Here is a tiny trained network, its code and every weight. The questions are about switching its units off for an input and a target symbol, where a switched-off unit gives its printed mean instead of its output.

import numpy as np


def w(rows, s, z=0):
    codes = np.array(rows[::2]) - 128.0
    scale = np.full(codes.shape[1], s)
    scale[-1] = z or s
    return codes * scale


def f(y):
    return y / 2 * (1 + np.tanh(0.7978845608 * (y + 0.044715 * y**3)))


def softmax(a):
    e = np.exp(a - a.max(-1, keepdims=True))
    return e / e.sum(-1, keepdims=True)


def log_softmax(a):
    a = a - a.max(-1, keepdims=True)
    return a - np.log(np.exp(a).sum(-1, keepdims=True))


def net(x, mask):
    ids = ['αγδεζηθλμξπστφψω'.index(c) for c in x.split()]
    T = len(ids)
    res = E[ids] + P[:T]
    u = 0
    for l in range(2):
        q, k, v = (res @ M[l].T for M in (Q, K, V))
        z = softmax(np.where(np.tri(T) > 0, q @ k.T / 2**0.5, -1e9)) @ v
        res = res + np.where(mask[u], z, O[l][:, -1]) @ O[l][:, :-1]
        u += 1
        y = f(res @ A[l][:, :-1].T + A[l][:, -1])
        res = res + np.where(mask[u : u + 16], y, B[l][:, -1]) @ B[l][:, :-1]
        u += 16
    return log_softmax(res[-1] @ U[:, :-1].T + U[:, -1])


Q, K, V, O, A, B = {}, {}, {}, {}, {}, {}
E = w([
[161,106,209,145,88,174,202,185,136],'α',
[217,176,255,115,141,96,66,196,141],'γ',
[181,9,143,169,81,142,205,121,144],'δ',
[170,239,204,113,111,137,57,167,171],'ε',
[197,113,123,142,120,80,90,90,190],'ζ',
[150,160,154,160,156,103,109,116,206],'η',
[143,48,213,182,115,98,166,126,138],'θ',
[131,105,232,175,159,152,103,184,170],'λ',
[83,188,179,116,79,183,140,153,152],'μ',
[99,173,171,179,184,197,73,157,217],'ξ',
[162,82,146,150,50,17,100,39,126],'π',
[53,141,238,202,185,89,148,145,143],'σ',
[55,103,101,163,104,116,194,70,198],'τ',
[74,189,128,155,95,93,110,46,159],'φ',
[80,152,96,149,96,171,61,88,209],'ψ',
[83,76,176,231,195,62,52,85,196],'ω',
],0.0063)
P = w([
[220,177,115,145,168,130,240,169,160],'0',
[233,148,254,143,88,171,220,80,205],'1',
[195,137,137,248,26,112,109,172,155],'2',
[151,137,102,111,162,115,177,164,148],'3',
[158,114,235,124,88,178,168,61,183],'4',
[118,103,136,230,28,107,59,152,133],'5',
[81,100,90,82,162,105,117,156,125],'6',
[85,89,231,98,87,167,110,51,169],'7',
[47,79,125,208,28,91,8,142,121],'8',
[18,69,79,61,166,93,66,147,110],'9',
[16,60,224,79,90,140,57,47,174],'10',
[40,49,141,187,38,108,18,180,129],'11',
],0.0068)
Q[0] = w([
[120,124,204,71,150,159,144,30,165],'L0H0',
[116,97,222,116,51,113,125,105,255],'L0H0',
],0.036)
K[0] = w([
[1,126,127,223,70,121,45,74,185],'L0H0',
[16,59,101,44,149,104,48,140,76],'L0H0',
],0.023)
V[0] = w([
[87,157,60,63,13,244,164,184,191],'L0H0',
[65,213,207,110,61,35,180,133,35],'L0H0',
],0.011)
O[0] = w([
[70,123,130,1,27,142,193,238,244,193],'L0H0',
[127,156,233,42,177,56,160,36,59,254],'L0H0',
],0.005,0.00099)
A[0] = w([
[160,104,154,105,119,147,77,128,172,96],'L0N0',
[107,142,123,212,94,93,121,194,97,116],'L0N1',
[185,84,119,77,83,135,94,125,134,26],'L0N2',
[116,145,152,134,98,58,115,138,160,135],'L0N3',
[160,166,90,103,121,105,121,146,52,3],'L0N4',
[152,149,133,130,100,224,68,125,68,54],'L0N5',
[147,181,48,60,224,81,131,164,176,97],'L0N6',
[198,60,2,65,153,104,158,127,99,39],'L0N7',
[152,158,91,81,231,133,109,174,123,111],'L0N8',
[131,112,109,151,147,195,131,124,113,52],'L0N9',
[177,122,154,97,68,132,106,106,49,26],'L0N10',
[156,85,91,117,174,150,194,178,61,62],'L0N11',
[121,139,62,77,140,196,179,145,17,139],'L0N12',
[127,131,18,168,113,100,105,221,86,183],'L0N13',
[155,98,173,83,137,146,122,74,187,95],'L0N14',
[76,214,86,124,239,162,178,146,111,90],'L0N15',
],0.0093,0.0033)
B[0] = w([
[86,139,159,164,80,135,160,140,123,182],'L0N0',
[187,87,129,82,92,140,72,120,175,211],'L0N1',
[89,147,104,156,171,144,179,146,136,95],'L0N2',
[110,112,142,103,76,205,155,128,142,250],'L0N3',
[77,236,158,151,148,10,162,149,118,72],'L0N4',
[162,104,149,120,146,72,121,90,109,103],'L0N5',
[170,165,119,124,255,151,65,56,128,123],'L0N6',
[150,86,21,231,168,191,109,135,72,98],'L0N7',
[126,152,115,79,168,199,120,162,190,101],'L0N8',
[117,161,133,148,132,72,118,143,88,81],'L0N9',
[120,156,106,178,207,148,122,109,179,99],'L0N10',
[116,92,133,101,45,110,171,201,95,92],'L0N11',
[125,113,52,44,94,171,160,192,58,85],'L0N12',
[181,86,108,77,158,227,88,115,81,183],'L0N13',
[125,116,125,133,133,217,148,123,40,226],'L0N14',
[64,164,135,73,148,174,175,137,236,109],'L0N15',
],0.014,0.0025)
Q[1] = w([
[79,216,41,146,130,48,143,173,96],'L1H0',
[166,129,41,77,112,4,72,201,192],'L1H0',
],0.021)
K[1] = w([
[216,172,152,205,56,187,193,69,188],'L1H0',
[252,172,127,110,184,111,220,208,106],'L1H0',
],0.02)
V[1] = w([
[149,2,165,150,186,104,188,175,156],'L1H0',
[136,168,230,135,156,143,65,227,116],'L1H0',
],0.02)
O[1] = w([
[12,2,162,95,182,119,79,107,117,2],'L1H0',
[52,193,96,165,100,113,53,210,35,248],'L1H0',
],0.0083,0.0018)
A[1] = w([
[171,81,101,149,139,2,87,108,65,120],'L1N0',
[123,69,99,126,70,115,164,175,184,32],'L1N1',
[84,207,164,99,158,89,137,131,188,137],'L1N2',
[84,105,128,181,64,101,206,194,127,99],'L1N3',
[145,126,115,179,200,103,109,57,76,120],'L1N4',
[142,101,160,102,150,107,111,64,158,99],'L1N5',
[61,93,151,202,111,54,155,68,160,118],'L1N6',
[195,164,98,171,104,95,124,105,147,113],'L1N7',
[66,140,161,117,226,165,155,81,158,151],'L1N8',
[96,126,123,113,104,107,199,157,7,115],'L1N9',
[65,131,84,169,116,106,107,179,98,54],'L1N10',
[117,187,88,171,192,118,84,152,157,2],'L1N11',
[85,117,154,108,202,89,100,116,182,96],'L1N12',
[193,121,136,216,65,94,107,96,116,178],'L1N13',
[159,135,143,87,226,107,142,85,156,123],'L1N14',
[58,143,67,124,208,185,180,123,155,85],'L1N15',
],0.012,0.0048)
B[1] = w([
[215,110,47,124,27,51,146,80,130,160],'L1N0',
[135,200,112,109,100,156,143,88,13,172],'L1N1',
[126,97,159,90,160,162,168,118,37,154],'L1N2',
[92,67,28,120,132,94,133,164,195,171],'L1N3',
[79,186,141,111,122,216,189,217,69,152],'L1N4',
[151,104,136,78,192,116,184,212,179,192],'L1N5',
[172,102,206,171,142,71,84,198,88,170],'L1N6',
[130,111,185,116,25,113,125,166,143,202],'L1N7',
[176,151,64,150,44,176,105,53,184,177],'L1N8',
[157,135,166,26,152,58,66,34,120,165],'L1N9',
[188,182,164,130,154,171,161,192,173,188],'L1N10',
[68,30,110,143,122,83,111,78,149,149],'L1N11',
[34,176,118,130,112,81,169,61,135,175],'L1N12',
[75,131,116,159,241,137,145,58,111,248],'L1N13',
[77,188,98,140,132,103,2,140,37,162],'L1N14',
[221,86,152,133,176,107,191,155,126,139],'L1N15',
],0.015,0.012)
U = w([
[82,94,119,27,102,94,107,75,148,76],'α',
[172,117,178,117,209,57,94,151,109,63],'γ',
[188,69,66,113,120,99,164,92,73,91],'δ',
[38,32,191,151,56,153,102,178,89,219],'ε',
[133,158,82,156,194,197,89,158,94,93],'ζ',
[93,50,79,218,156,121,3,52,72,179],'η',
[138,71,132,150,61,44,153,128,157,101],'θ',
[89,216,130,133,140,88,161,201,236,139],'λ',
[154,153,145,24,126,141,248,186,120,70],'μ',
[148,10,123,140,202,158,114,134,138,152],'ξ',
[141,169,107,202,136,52,166,157,53,99],'π',
[128,152,178,175,131,124,227,18,170,184],'σ',
[189,213,70,124,183,60,107,61,134,4],'τ',
[149,199,136,88,51,143,101,82,46,73],'φ',
[227,82,106,156,40,163,103,147,198,230],'ψ',
[43,124,27,171,59,133,172,133,127,182],'ω',
],0.0042,0.0033)

Each question gives the input, a string of symbols that net reads in full, and the target symbol t.
The units are the heads (2 rows each of Q, K, V and O) and the neurons (one row each of A and B). Each row of codes is followed by its name. A weight is (code - 128) times the scale printed after its matrix; where a second scale follows, it is the last column's (O, A, B and U).
mask holds one flag per unit, layer by layer, with each layer's heads first. A switched-off unit (its flag False) gives its mean, the last column of its rows in O or B, instead of its output. The means were averaged over made-up inputs and are rounded, as every weight is.
A unit's drop is (log p(t) with every unit on - log p(t) with that unit switched off) / (log p(t) with every unit on - log p(t) with every unit switched off).
The circuit of an input: a set's keep is (log p(t) with only the set's units on - log p(t) with every unit switched off) / (log p(t) with every unit on - log p(t) with every unit switched off). Starting from the 12 units with the biggest drops (on a tie, the unit counted first), units are removed one at a time, each time the one whose removal leaves the highest keep (on an exact tie, the one counted first), for as long as the keep stays at least 0.8.
units of the circuit, in order: the units of the circuit, biggest drop first
k most important neurons: the k neurons with the biggest drops, biggest first
k most important neurons of layer l: the k neurons of layer l with the biggest drops, biggest first
input π ζ μ α φ φ α μ θ, target ε: units of the circuit, in order -> [L1H0 L1N6 L1N13]
input λ φ α μ η, target α: 2 most important neurons -> [L1N9 L0N14]
input η ψ ζ γ γ ζ μ, target μ: units of the circuit, in order -> [L1N13 L1N14 L1N8]
input γ ξ δ ε μ μ ε μ μ, target λ: most important neuron -> [L1N10]
input ε δ ω, target λ: 2 most important neurons -> [L0N1 L1N10]
input σ φ φ φ φ ε π φ μ λ, target λ: units of the circuit, in order -> [L1N10 L1H0 L0N8 L1N12]
input ζ η φ φ φ ζ μ λ ω φ φ ξ, target σ: units of the circuit, in order -> [L1H0 L1N13 L1N14 L1N3]
input φ μ η, target σ: units of the circuit, in order -> [L1N13 L1H0 L1N14 L0N6]
input ψ φ α, target φ: units of the circuit, in order -> [L0H0 L1N1 L0N1]
input γ λ μ α, target α: units of the circuit, in order -> [L1N9 L1H0 L0N11 L0N12]
input ω μ ψ φ φ σ λ α λ φ μ δ, target σ: units of the circuit, in order -> [L1H0 L1N13]
input η φ ε ξ τ, target ψ: 2 most important neurons -> [L0N1 L1N8]
input ψ φ ψ ε, target ε: 3 most important neurons -> [L1N11 L0N6 L1N2]
input λ λ ε γ η, target η: units of the circuit, in order -> [L1N5 L1H0]
input λ π μ, target ψ: 3 most important neurons -> [L1N10 L1N0 L0N1]
input γ λ ψ φ λ ξ φ φ μ σ ω μ, target π: most important neuron -> [L1N0]
input δ μ φ τ φ σ γ α η, target τ: 4 most important neurons -> [L1N10 L1N0 L1N9 L1N13]
input α μ γ μ λ ψ ξ, target ξ: 3 most important neurons -> [L1N11 L0N6 L1N15]
input μ μ α μ ζ ε φ φ α, target σ: units of the circuit, in order -> [L1H0 L1N13 L1N14]
input λ ε α ε φ λ α ψ λ θ α λ, target θ: 3 most important neurons of layer 1 -> [L1N0 L1N12 L1N6]
input ψ ε μ, target φ: 2 most important neurons of layer 0 -> [L0N1 L0N13]
input φ ω π φ δ ε η ψ, target ω: 2 most important neurons -> [L1N3 L0N0]
input ε μ γ φ μ ε φ μ μ δ ε ζ, target α: 2 most important neurons -> [L1N5 L1N12]
input θ α φ δ μ, target σ: 2 most important neurons -> [L1N14 L1N13]
input ξ ε σ ε λ μ ξ γ σ, target ζ: 3 most important neurons -> [L0N1 L1N10 L0N13]
input τ μ λ λ μ φ ψ φ λ, target φ: most important neuron of layer 0 -> [L0N13]
input δ λ λ γ φ φ φ λ, target σ: 2 most important neurons -> [L1N13 L1N14]
input ζ σ μ π φ φ ε, target ε: 2 most important neurons -> [L1N11 L0N6]
input ε ζ α φ δ φ η π φ λ ε, target σ: 2 most important neurons of layer 1 -> [L1N14 L1N13]
